Below is a small trained network, with its code and all its weights. Each question gives an input and a class and asks what happens when units are switched off, that is, made to give their printed mean instead of their output.

import numpy as np


def w(rows, s, z=0):
    codes = np.array(rows[::2]) - 128.0
    scale = np.full(codes.shape[1], s)
    scale[-1] = z or s
    return codes * scale


def f(y):
    return y / 2 * (1 + np.tanh(0.7978845608 * (y + 0.044715 * y**3)))


def log_softmax(a):
    a = a - a.max(-1, keepdims=True)
    return a - np.log(np.exp(a).sum(-1, keepdims=True))


def net(x, mask):
    res = np.array(x, float).reshape(1, 7) / 4 @ E
    y = f(res @ A[0][:, :-1].T + A[0][:, -1])
    res = res + np.where(mask, y, B[0][:, -1]) @ B[0][:, :-1]
    return log_softmax(res[-1] @ U[:, :-1].T + U[:, -1])


A, B = {}, {}
E = w([
[129,104,91,170,96,126,158,125],'x0',
[97,54,225,164,170,64,181,30],'x1',
[168,158,146,113,146,116,137,96],'x2',
[234,191,100,111,104,129,111,244],'x3',
[165,156,91,174,85,136,118,32],'x4',
[17,240,93,254,228,27,167,142],'x5',
[65,130,61,103,107,168,145,118],'x6',
],0.008)
A[0] = w([
[66,229,130,209,153,55,125,159,194],'N1',
[145,67,161,47,91,224,133,83,254],'N2',
[203,64,87,87,57,155,99,193,153],'N3',
[41,140,121,220,224,83,166,110,116],'N4',
[101,215,77,154,117,143,44,126,163],'N5',
[83,57,137,117,146,68,129,78,35],'N6',
[201,2,147,154,116,99,146,50,121],'N7',
[192,168,129,89,53,167,112,155,126],'N8',
[55,161,102,76,176,145,92,145,215],'N9',
[158,162,66,164,142,44,87,183,86],'N10',
],0.0079,0.0067)
B[0] = w([
[188,164,73,144,143,174,76,160,219],'N1',
[12,56,172,135,31,85,126,84,249],'N2',
[50,191,245,201,129,119,116,60,215],'N3',
[144,204,116,171,203,180,153,36,212],'N4',
[227,107,93,124,126,161,97,200,174],'N5',
[97,170,141,51,183,161,254,48,157],'N6',
[95,104,124,111,132,106,138,127,198],'N7',
[80,186,250,172,100,139,146,179,188],'N8',
[191,98,137,191,172,129,81,173,174],'N9',
[186,171,85,64,140,120,159,220,162],'N10',
],0.0088,0.014)
U = w([
[105,104,183,144,82,67,122,117,253],'0',
[79,255,196,167,137,154,151,90,93],'1',
[178,139,76,149,200,91,121,114,209],'2',
[172,212,87,103,122,105,135,170,5],'3',
[94,73,163,81,128,86,179,71,34],'4',
],0.009,0.0069)

Each question gives the input, the list of numbers given to net, and the class t.
The units are the neurons (one row each of A and B). Each row of codes is followed by its name. A weight is (code - 128) times the scale printed after its matrix; where a second scale follows, it is the last column's (A, B and U).
mask holds one flag per neuron, in row order. A switched-off neuron (its flag False) gives its mean, the last column of its row in B, instead of its output. The means were averaged over made-up inputs and are rounded, as every weight is.
A unit's drop is (log p(t) with every unit on - log p(t) with that unit switched off) / (log p(t) with every unit on - log p(t) with every unit switched off).
The circuit of an input: a set's keep is (log p(t) with only the set's units on - log p(t) with every unit switched off) / (log p(t) with every unit on - log p(t) with every unit switched off). Starting from all 10 units, units are removed one at a time, each time the one whose removal leaves the highest keep (on an exact tie, the one counted first), for as long as the keep stays at least 0.8.
circuit, biggest first: the units of the circuit, biggest drop first
most important unit: the unit with the biggest drop
k most important neurons: the k neurons with the biggest drops, biggest first
drop when u is switched off: that unit's drop, to one decimal
input [-1,2,8,7,-5,5,-3], class 2: most important unit : N8
input [5,-6,8,-7,6,1,5], class 2: circuit, biggest first : (N3 N8)
input [-2,1,-1,5,8,1,-6], class 2: circuit, biggest first : (N2 N3)
input [-7,0,5,-5,7,-4,3], class 0: 2 most important neurons : (N4 N6)
input [4,7,0,-8,5,0,-5], class 4: 2 most important neurons : (N7 N3)
input [-5,-8,5,-1,-3,-2,-1], class 0: 3 most important neurons : (N4 N1 N6)
input [-3,-3,6,0,5,-5,6], class 0: 2 most important neurons : (N2 N4)
input [-2,7,-6,0,6,0,3], class 4: 2 most important neurons : (N3 N8)
input [4,-2,-1,2,4,1,6], class 3: drop when N2 is switched off : 0.3
input [3,4,7,6,-7,8,2], class 2: drop when N4 is switched off : 0.1
input [6,-7,-4,6,-5,-7,-1], class 1: drop when N3 is switched off : 1.1
input [6,-6,-8,-5,-1,3,-5], class 2: drop when N7 is switched off : 0.0
